Each row is followed by its class number.
[ 16 -13  27  -9  -3   7 -10  -6  72 -57  55  58   9  35 -14  22  22  29
 -10  16   5 -27  18 -54  28 -28 -28 -19  17  -2   6 -20 -29  38 -21   8
  37  48 -76  -7 -31]	3
[-17  25   1   7  66 -29 -41   0  28 -53 -10 -51  21   8 -31 -12   7  -9
  -1  -6 -34 -18 -25  88 -15  -6  18 -43 -12 -19  20 -48  37 -20  -6 -66
  21 -12  23  15 -16]	1
[  3  29  12  -2  88   4 -43  -9  29 -85 -30 -11  14  44 -15  28  15  -9
   1 -30 -61 -29 -23  63  -8 -13  23  -8 -15 -12  13 -23  39 -23  -3 -48
   6 -14  -3  69 -11]	3
[ -7  24  12   3  75 -16 -51  16   7 -64 -10 -48  15  15 -32  -1  19 -19
   5 -37 -41 -16 -31  82  -4  -4  24 -11   1 -10  24 -21  36 -21   9 -61
   6 -12  13  33  -4]	5
[ -7  47   9  50  32   0 -34  -8  36  18  -1  10  27  16 -37 -13 -43  -6
   9  16 -40   7  -9 -12  55 -39   7  25 -34   1 -70  15  42 -20   6  25
 -13 -38 -75 -48   3]	2
[ -5  39 -10  24  -9  -3 -40  18   9  33  10  -5   2 -20  -4  16 -42  -2
 -15 -24 -32 -41  40  -1  45 -14 -45 -43  30 -25  -8  18  33 -19  39 -24
 -18  16 -27  40  49]	3
[-35  53  -4  12  34  30 -44  35  42  28  -3   9   8 -28 -51  -5 -36 -40
 -12 -14 -52   1 -23   1  55 -21 -22  -5 -72  13 -69  18  62 -16  -1  70
 -25 -48 -19 -63  -6]	0
[-14   0 -23 -16 -30 -35  -5  20  15 -38 -28  -4  62  43 -40  17 -22  39
 -34   5 -13   6 -56 -19  61 -31  38  32  35   4   7 -25 -40  31  13   0
  57 -10 -90  31 -13]	7
[-15 -31   9   7 -15 -41   3  28  69 -52  69  56   8  17 -25  12  19  18
 -29  12   6 -28  -4 -30  47  -4 -10 -30  17  21 -19 -26 -53  30 -11  13
  48  36 -61 -25 -34]	0
[  0   4  26 -20 -23 -17 -21  40  73 -38  81  64   5  35 -20  14  17  14
 -36  -4  18 -20 -11 -32  31  -3 -20 -40   4  -1 -25 -35 -47   4 -20  -3
  38  39 -38 -15 -13]	4
[ -7  38  22  18  42  -8 -34  -3  11 -42  -4 -47  32   8  -8  -2  11  -9
  -3 -33 -48 -12 -38  83 -11  -2  26   2 -16 -28  10 -36  36 -29  -9 -49
  28 -14  22  34 -24]	7
[-23  -9 -36 -19  -3 -40 -10  30  35 -52 -37  -5  43  47 -65  12 -31  22
 -31  15  -9  -2 -46 -11  60 -44  31   2  23  11   6 -33 -27  28  27  -2
  56  -2 -72   7 -21]	1
[-12 -23  12   9 -24 -29   6  12  62 -48  91  65  18  33  -9  11   5  16
 -12  14   3 -24  -5 -46  28   3 -11 -15  -4   4   0 -22 -40  25 -12  -6
  49  35 -56 -25 -28]	6
[ -4  53  16   2  86  -3 -33 -13  17 -59 -40 -32  34  18 -41   4  26   2
   0 -40 -31 -19 -38  71  30 -29  15  -7 -43 -16  22 -17  33 -23  -8 -65
   2  13  31  13  -9]	4
[ 24   3   6   8 -20 -19 -23  16  44  48  19  -3 -27 -30 -60  16 -13  19
 -15   0 -37 -24  43   0  25 -27 -46 -36 -10 -45  18  10  17 -26  45 -14
   0  -3  15  19  41]	1
[ -8 -16  21  23  18 -29 -15  15  53 -58  69  50  16  28  -7   9   7  11
 -21 -19  -1 -29 -20 -16  53   3 -27 -24  -2   3 -11 -33 -25  12 -34 -21
  34  31 -30 -39 -27]	2
[  0  14  -9  52   2  -5 -21  29  46  56  -1  18 -24 -30 -70  -3 -37  -9
 -26 -17 -42 -29  24 -21  76 -30 -42 -21 -20 -24 -22  43  49 -31  43  -2
  -4 -10  -3 -13   8]	2
[ -11   39   37  -21   64   24  -33  -43   28 -104  -45  -31    4   41
   15   30   28   -1   25  -37  -12  -12  -58   46  -21  -39    3    2
  -50  -36   36  -34    4  -46   28  -91    1    8   20   36  -22]	6
[ -3 -24  25 -22 -10 -11   3  -3  81 -52  72  56  -1  47 -35  -2  30  37
 -25  38  21 -29  11 -50  24  -9 -25 -33   1   3   4 -36 -48  31 -26 -21
  44  46 -56 -33 -18]	1
[-12   6 -26 -17   3 -36  -5  22   1 -52 -51  -2  69  49 -71  28 -16  26
 -23  -7 -16  -2 -64  -5  76 -53  55  18  17  12  15 -10 -43  29  26   8
  50   7 -75  33 -20]	4
[ 13 -10  24  -2   5   4 -12  -7  73 -55  55  53  10  35 -11  24  18  29
 -13  11   7 -31  16 -50  29 -25 -25 -22  19  -1   0 -16 -28  35 -19  -3
  34  42 -78  -9 -29]	3
[  0  76  19  38  22  -4 -46   2  33  42  24   1  17 -21 -52  17 -14  -3
   3  -3 -18   6   6 -11  57 -29 -16  18 -55  -4 -71  11  55 -20  11  60
 -24 -35 -43 -21  26]	4
[   6  -16  -28   23  -19  -63   10   18   -9   -2  -19   -9   49  -32
  -43   38  -26   24   21   31   -1    7  -11  -21   47  -44   25  -34
   24   22    4  -24  -49   24   37   38   49   -1 -105   14  -23]	0
[-18  56  27  15   0  21 -28  -6  16  35  52  25 -13 -12 -17  13 -44   2
  -2   5 -19  -4  10 -48  26  -6 -50  14 -40 -10 -88  -6  55 -28  -7  37
 -46 -44 -41 -47  12]	2
[ -1  -3  35 -13 -50  -5 -16  27  69 -20  99  59  -6  34  -5   4  15  27
 -44   0  18 -19  -8 -44  16  14 -30 -17  28  -8 -27 -47 -59   9 -24 -12
  52  28 -45   0 -12]	7
[-16  58  -1  35  34 -14 -37  -4  48  24  27  -1  15  14 -29  -6 -34  -5
  -6  25 -24  -4  12  -1  34 -22  -5  11 -40   0 -75  -2  49 -19   6  24
 -16 -38 -57 -58  12]	1
[ -4  57  21   8  80 -13 -35 -10  19 -57 -30 -32  32  13 -46  15  23   1
  -2 -43 -30 -23 -40  67  26 -29  14  -8 -46 -17  13 -26  35 -26   2 -58
   5   8  30  16 -15]	4
[-13   6  20 -12 -35 -19 -15  21  65 -46  92  60  -6  31 -16  21   3  23
 -20  14  15 -22 -13 -58  20   2 -31 -37   6  -9 -15 -52 -50   4   3  -9
  44  28 -67   0 -19]	6
[ -22    6  -34  -14  -42  -50   20    0  -29  -31   -8   -2   64   -2
  -61   52  -38   55    9   32  -13    8  -29  -60   69  -29    8   24
    3    6   16  -39  -19   42   28   30   48   -1 -112   33   -5]	6
[  -4    8   20  -32   73    1  -44   12   32 -102  -37  -12   10   53
  -34   14   32  -11    0  -36  -49  -17  -43   62   -1  -16   32    7
  -29   -1   24  -23   14  -26    6  -59   15  -13   18   46   -4]	5
[   6   -8  -34  -11  -20  -38    6   -1   -6  -34  -32  -11   53    4
  -54   55  -31   49    2   20  -11    7   -9  -38   56  -41   13   23
   33   10   14  -21   -6   53   22   36   46    3 -114   45  -17]	3
[ -5 -40  11   9 -11 -40   0  28  75 -50  73  59  11  14 -18  10  20  15
 -22  12   1 -25   5 -23  38  -6  -8 -30  11  16 -14 -18 -48  25 -18  13
  45  32 -59 -34 -29]	0
[  3   5  14  16  36 -16 -30  17  65 -70  73  42  11  36  18  37  10  11
 -30 -32  -2 -40   0 -11  38   1 -31 -27  19  -1 -12 -26 -11  19 -23 -12
  22  31 -47  -4 -22]	3
[ -2   5  28  15   5  -9 -14  12  47 -34  92  41  11  32  17   8  26  21
 -40 -21  14 -26 -14 -18  29  24 -27 -11  14  -1 -10 -30 -40  18 -41 -24
  31  23 -32  -6 -13]	7
[-15  37   8  19 -44   3 -22  14  -3  45  26  -5   3 -17  -5  -6 -21   8
 -28 -18 -26 -30  21 -10  48   0 -35 -10  13 -29  -2   9  13 -23  29 -21
   0  13 -12  40  49]	7
[ -2  41  -2  17 -12  -7 -47  24  15  20  14  -3   4 -27   2  23 -36   1
 -14 -25 -31 -39  40  -5  38 -19 -52 -42  23 -31  -5   3  43 -22  34 -18
 -12  19 -24  30  47]	3
[ -6  41  25  21  46  -5 -32 -10   1 -33   2 -47  26  12 -10  -8  16  -4
  -1 -18 -45 -13 -31  76 -14   5  26  -3  -1 -23  11 -33  28 -22 -15 -55
  21 -13   4  50 -13]	7
[-14  54   0  29  33  -8 -37   0  58  10  26   1  14  20 -25   1 -33  -5
  -6  23 -25  -6  11  -2  30 -25   0   0 -42  -1 -73   1  49 -23   7  23
 -15 -41 -62 -51   6]	1
[  1  60  19  11  22   0 -60  13  39  18  20  -3 -11 -11 -48  23  -9   1
  -1 -11  -7   3   8 -28  40 -25 -31  33 -34  -2 -67   2  50 -22  31  46
 -31 -49 -48 -17  35]	5
[-26  55   3   8  37  28 -54  40  28  28   4   2  -1  -6 -61  -2 -31 -41
 -10 -25 -48   5 -13  -6  51 -16 -20  28 -60  13 -60  20  77 -10  10  56
 -24 -48 -15 -46   6]	5
[ 37  -2  19  -9 -16  -2 -41  32  33  35   7   9 -32 -28 -55  26   1  12
  -6 -26 -41 -17  41 -11  24 -39 -42 -12  -7 -34  27  32  12 -28  53 -11
 -11  -6  13  22  53]	5
[-29  57  12 -10  30  43 -57  41  27  19  -2   6  -7   0 -66   7 -32 -39
 -15 -32 -47   3 -25 -13  45 -19 -24  32 -63  12 -63  14  70 -12  11  59
 -23 -50 -10 -38   6]	5
[-12  76   9  38  27   1 -42 -10  34  19  37   8   3  -7 -34  23 -27   3
  11   4 -27   1  -1 -27  48 -16 -25  18 -65  -9 -63   2  53 -26  23  42
 -22 -46 -69 -14  22]	6
[  5   5 -16  19  -2  -3 -40  64  49  49  12  15 -32 -28 -56   7 -26 -24
 -29 -39 -29 -26  35 -12  59 -23 -38 -23 -12 -12 -12  53  42 -28  53   2
  -5 -12  12 -15  21]	5
[ 20   4  -5 -10  -3 -43 -27   6  16 -47 -42  -7  29  29 -27  75 -31  34
  -3 -11  -7   3 -37 -13  15 -52  22   7  26  12  -6 -41 -38  19  40   8
  50 -10 -92  52 -12]	3
[-31  69  11  16  10  41 -35  20  21  56  18   2  17  -5 -43 -18 -37 -30
 -25 -15 -50   7 -32  -9  38   4 -14  28 -53   2 -64  10  58  -4 -17  55
 -16 -55 -17 -32  -1]	7
[  13  -16  -14   42  -13  -59   10    4  -20    7  -17   -8   50   -3
  -61   19  -40   22   24   34  -14   11  -19  -29   52  -43   27  -12
   40   12   11  -21  -34   25   31    3   51   -1 -107   27  -21]	2
[  13    1  -13   32  -36  -53    9    8  -12   26    4  -18   55   -4
  -37   24  -26   28    0   26   -4   12  -20  -28   38  -20   33   -2
   39    6    9  -20  -47   27   31   14   54  -14 -106   47   -8]	7
[ -9 -20  18 -13 -27 -24 -20  43  79 -51  73  59  -9   8 -19  15  15  17
 -29   5  12 -23  -1 -31  36  -9 -30 -43  12   6 -30 -48 -48   4  -9  13
  52  36 -54 -24 -21]	0
[ 10   2  26  -6 -14  -4 -32  21  80 -33  77  52 -16  26 -22  28   9  20
 -30  -3   8 -31  10 -44  27  -9 -47 -32  38 -14 -23 -34 -30  14  -4   6
  35  33 -57  14 -19]	3
[-17  53  17   6   1  20 -32  18  27  35  39  18 -16 -38  -6  26 -29  -9
  -3   0 -19  -3  19 -32  27 -12 -43  -1 -47  -2 -92   8  53 -32  -2  75
 -45 -43 -34 -47  19]	0
[  0  40  23   8  53  -8 -30 -14  29 -50 -27 -39  30  11 -24  -4  20   7
  -9 -39 -38 -12 -42  65  12 -17  16  21 -36 -26  15 -39  36 -25  -9 -55
  25  -6  32  11 -19]	7
[ -12    3  -14  -14  -57  -38   17    6  -26  -18   -1  -14   51    9
  -50   42  -21   53  -15   24  -11   14  -29  -41   53  -17   15   40
   26    7    9  -48  -25   45   14   26   60   -2 -106   58  -13]	7
[-11 -13 -27 -36 -30 -36   0  34 -16 -45 -23  -4  48  14 -76  42 -22  38
  -6  10  -8   9 -25 -49  72 -40  13  38  26  20  15 -33 -17  47  32  31
  48   4 -97  26  -8]	5
[ -7  27  13  -3  83 -14 -43  10  28 -75 -32 -38  13  12 -41  11  22  -6
   0 -56 -27 -18 -33  59  37 -23   3  15 -31  -8  17 -27  47 -22  10 -58
  11   3  27  -1 -11]	5
[-21  -9 -33 -29  -9 -43  -4  23  37 -64 -37  -7  47  49 -65  23 -24  29
 -29  19 -12  -3 -46 -11  56 -45  31   8  16   6   9 -37 -23  30  26  -1
  53  -1 -72   9 -26]	1
[ -4 -36  22  24  -8 -39   6  -3  59 -48  67  58  13  37 -27  -2  10  23
 -16  17  12 -24  -9 -39  38  -6  -7  -9  16  15 -11 -26 -47  30 -19 -16
  45  32 -60 -28 -38]	2
[ -8  10  21   5  27 -14 -10  21  37 -54  80  52  26  33  -6  24  26  11
 -31 -30   6 -33 -17  -8  50   9 -22 -27  -9   8  -7 -22 -32  21 -39 -15
  18  40 -15 -15 -15]	4
[ 20  19 -19  42   4   3 -33  41  64  50   5  15 -17 -31 -40  20 -40 -11
 -29 -21 -39 -37  52 -15  48 -30 -35 -37   5 -31 -23  51  62 -28  45   7
  -3  -5 -15  13  17]	3
[ -2  66  23  36  -6   9 -40  -3  39  56  33  -6   5 -18 -25   0 -23  -1
 -11   4 -14  16   3 -21  28  -7 -16  42 -36 -10 -78  -3  47 -21   9  51
 -13 -56 -49  -8  26]	7
[ 23   5   8  10 -19 -19 -32  22  54  50  15   3 -31 -30 -65  18 -13  12
 -19  -1 -41 -25  42   1  23 -31 -46 -38 -17 -45  14   8  20 -32  50 -13
   6  -7  19  16  44]	1
[ -4  42  24  -6  84  -4 -32  -8  14 -73 -30 -11  28  47 -41  14  34 -10
  -2 -32 -51 -21 -46  73   5 -16  38  -1 -42  -8  17 -22  19 -28  -4 -50
   5  -6  29  58  -6]	4
[  4 -24  43  -7  -5   4   0  -8  56 -55  53  67  -1  46 -35   1  24  36
 -11  25   6 -25 -12 -65  39 -26 -26 -16  12   2   7 -28 -54  30 -31 -20
  39  45 -70 -23 -28]	2
[-16  -9 -15 -11  -3 -36  -6   5  -5 -64 -48   0  52  52 -64  23 -31  36
 -15   6 -20   1 -70 -20  62 -49  34  27  33  12   9 -30 -42  33  22 -10
  45  -3 -91  28 -26]	2
[-11 -28  11   0  -9 -37   4  11  79 -36  87  48  -6  40 -32   4  17  24
 -34  28  22 -29   9 -33  23   9 -20 -31  18  11  -9 -33 -42  35 -19 -17
  42  28 -46 -24 -28]	1
[  6  -2   9  15  35 -13 -28  21  75 -63  72  47  13  31  15  26  11   6
 -32 -29   6 -40   0 -14  31   4 -26 -37  17   0 -14 -19 -10  19 -29  -9
  21  27 -38 -16 -26]	3
[-10   9 -20 -21 -35 -41  19  14 -29 -30 -16   0  66  12 -75  50 -21  44
  -3  21 -15   9 -29 -33  70 -39  24  19   8  17  12 -30 -25  48  17  36
  44  13 -95  45 -15]	4
[  0  24  56  -8  67  24 -31 -47  10 -81 -66 -34  -9  34  -8  16  25  -4
  29 -28 -19  -6 -54  51 -20 -49   1  12 -27 -24  22 -41   7 -37  12 -80
   1   2  30  39 -32]	2
[-15  54   6  22  17 -14 -46  11  59  28  28  -3  -4 -18 -39   3 -24  -7
  -7  19 -18   3  17 -11  35 -20 -31   2 -51  -9 -69 -20  68 -20   4  50
 -10 -42 -34 -52  13]	1
[  13    5  -24   25  -15  -65    8   13  -16    7  -10   -8   75   -1
  -56   34  -25   26   14   26    3    8  -16  -20   51  -43   43  -21
   27   17   15  -10  -45   32   33   14   44    7 -103   27  -13]	4
